Below are the code and all the weights of a small trained network. Each question names an input and a class and asks about switching units off, where a switched-off unit gives its printed mean instead of its output.

import numpy as np


def w(rows, s, z=0):
    codes = np.array(rows[::2]) - 128.0
    scale = np.full(codes.shape[1], s)
    scale[-1] = z or s
    return codes * scale


def f(y):
    return np.maximum(y, 0)


def log_softmax(a):
    a = a - a.max(-1, keepdims=True)
    return a - np.log(np.exp(a).sum(-1, keepdims=True))


def net(x, mask):
    res = np.array(x, float).reshape(1, 7) / 4 @ E
    y = f(res @ A[0][:, :-1].T + A[0][:, -1])
    res = res + np.where(mask, y, B[0][:, -1]) @ B[0][:, :-1]
    return log_softmax(res[-1] @ U[:, :-1].T + U[:, -1])


A, B = {}, {}
E = w([
[122,68,148,148,220,215,137,110],'x0',
[139,122,175,109,193,66,99,170],'x1',
[104,131,182,221,130,205,56,97],'x2',
[51,240,147,131,146,145,191,70],'x3',
[121,127,1,142,165,148,80,153],'x4',
[205,185,125,110,142,143,166,68],'x5',
[156,165,159,124,202,182,130,187],'x6',
],0.0097)
A[0] = w([
[54,115,130,216,73,219,75,90,145],'N0',
[143,86,140,145,198,183,82,103,108],'N1',
[179,77,139,189,223,220,133,140,125],'N2',
[150,105,178,154,3,91,129,47,140],'N3',
[97,82,131,91,105,177,186,148,150],'N4',
[115,74,165,133,42,95,136,31,127],'N5',
[145,130,117,117,197,106,91,146,61],'N6',
[64,125,117,217,104,139,103,110,103],'N7',
[133,245,214,120,165,211,221,45,129],'N8',
[166,77,147,116,168,167,135,126,103],'N9',
[163,162,64,111,95,152,127,78,175],'N10',
[143,213,185,127,94,148,54,131,199],'N11',
[131,157,55,137,150,146,108,116,27],'N12',
[93,145,145,105,131,155,222,75,156],'N13',
[117,111,196,174,125,91,136,162,85],'N14',
[177,86,136,171,217,199,122,114,141],'N15',
[103,130,67,120,187,103,158,112,112],'N16',
[118,89,101,91,108,88,77,146,33],'N17',
[87,90,113,120,156,92,167,71,96],'N18',
[217,110,181,157,107,172,96,160,144],'N19',
[190,181,25,140,85,197,140,101,166],'N20',
[70,99,101,63,152,141,181,135,64],'N21',
[117,108,174,130,150,46,126,157,45],'N22',
[76,134,130,174,105,168,67,93,115],'N23',
[89,126,86,167,110,151,96,120,2],'N24',
],0.011,0.006)
B[0] = w([
[61,137,82,138,222,107,204,86,217],'N0',
[142,169,163,92,162,154,107,85,183],'N1',
[120,113,151,42,197,204,67,68,209],'N2',
[228,103,130,155,38,104,144,173,200],'N3',
[81,97,116,141,104,111,159,175,153],'N4',
[254,167,145,157,98,122,103,133,188],'N5',
[163,152,119,158,116,125,102,110,153],'N6',
[57,137,101,82,155,147,117,112,174],'N7',
[101,189,17,177,228,35,212,54,254],'N8',
[109,125,125,71,140,158,107,180,159],'N9',
[178,124,134,142,103,124,163,130,177],'N10',
[97,77,99,154,111,115,205,161,184],'N11',
[174,142,150,124,91,106,133,164,150],'N12',
[123,114,87,163,144,81,184,138,193],'N13',
[158,121,126,148,83,128,147,123,155],'N14',
[116,167,157,80,164,181,96,26,199],'N15',
[156,88,143,159,108,133,149,156,157],'N16',
[110,182,125,134,153,98,130,137,155],'N17',
[159,121,142,128,110,90,138,151,148],'N18',
[137,90,170,125,63,132,79,157,174],'N19',
[231,146,144,187,101,124,146,146,193],'N20',
[88,103,129,146,88,97,170,177,149],'N21',
[149,192,119,161,161,160,103,92,155],'N22',
[71,111,84,101,188,112,144,82,178],'N23',
[118,162,139,137,196,111,112,117,146],'N24',
],0.01,0.019)
U = w([
[117,184,80,199,155,99,202,130,83],'0',
[9,114,124,77,179,160,134,132,140],'1',
[188,151,174,93,120,186,54,138,25],'2',
[156,78,135,202,12,116,166,199,254],'3',
],0.011,0.0046)

Each question gives the input, the list of numbers given to net, and the class t.
The units are the neurons (one row each of A and B). Each row of codes is followed by its name. A weight is (code - 128) times the scale printed after its matrix; where a second scale follows, it is the last column's (A, B and U).
mask holds one flag per neuron, in row order. A switched-off neuron (its flag False) gives its mean, the last column of its row in B, instead of its output. The means were averaged over made-up inputs and are rounded, as every weight is.
A unit's drop is (log p(t) with every unit on - log p(t) with that unit switched off) / (log p(t) with every unit on - log p(t) with every unit switched off).
The circuit of an input: a set's keep is (log p(t) with only the set's units on - log p(t) with every unit switched off) / (log p(t) with every unit on - log p(t) with every unit switched off). Starting from the 12 units with the biggest drops (on a tie, the unit counted first), units are removed one at a time, each time the one whose removal leaves the highest keep (on an exact tie, the one counted first), for as long as the keep stays at least 0.8.
units of the circuit, in order: the units of the circuit, biggest drop first
top k neurons: the k neurons with the biggest drops, biggest first
drop when u is switched off: that unit's drop, to one decimal
input [-7,-5,-7,4,-6,5,-6], class 3: units of the circuit, in order	(N3)
input [-5,4,-5,0,6,6,1], class 3: units of the circuit, in order	(N8, N0)
input [4,8,-7,1,5,6,5], class 1: top 3 neurons	(N5, N3, N20)
input [-3,1,6,-7,-3,-2,5], class 2: top 2 neurons	(N8, N19)
input [3,-5,0,-7,0,-2,1], class 1: top 2 neurons	(N5, N3)
input [-3,3,7,0,-8,-8,-4], class 3: top 2 neurons	(N8, N3)
input [7,-5,4,-6,-1,8,1], class 2: top 2 neurons	(N20, N19)
input [2,2,-2,-5,-5,6,7], class 2: top 2 neurons	(N0, N19)
input [2,7,0,-3,7,-8,1], class 2: top 2 neurons	(N8, N0)
input [6,7,3,-8,1,-3,1], class 2: drop when N7 is switched off	0.0
input [-7,7,-6,-6,-2,-2,6], class 2: drop when N11 is switched off	0.1
input [3,0,8,-7,8,1,-8], class 1: drop when N0 is switched off	0.1
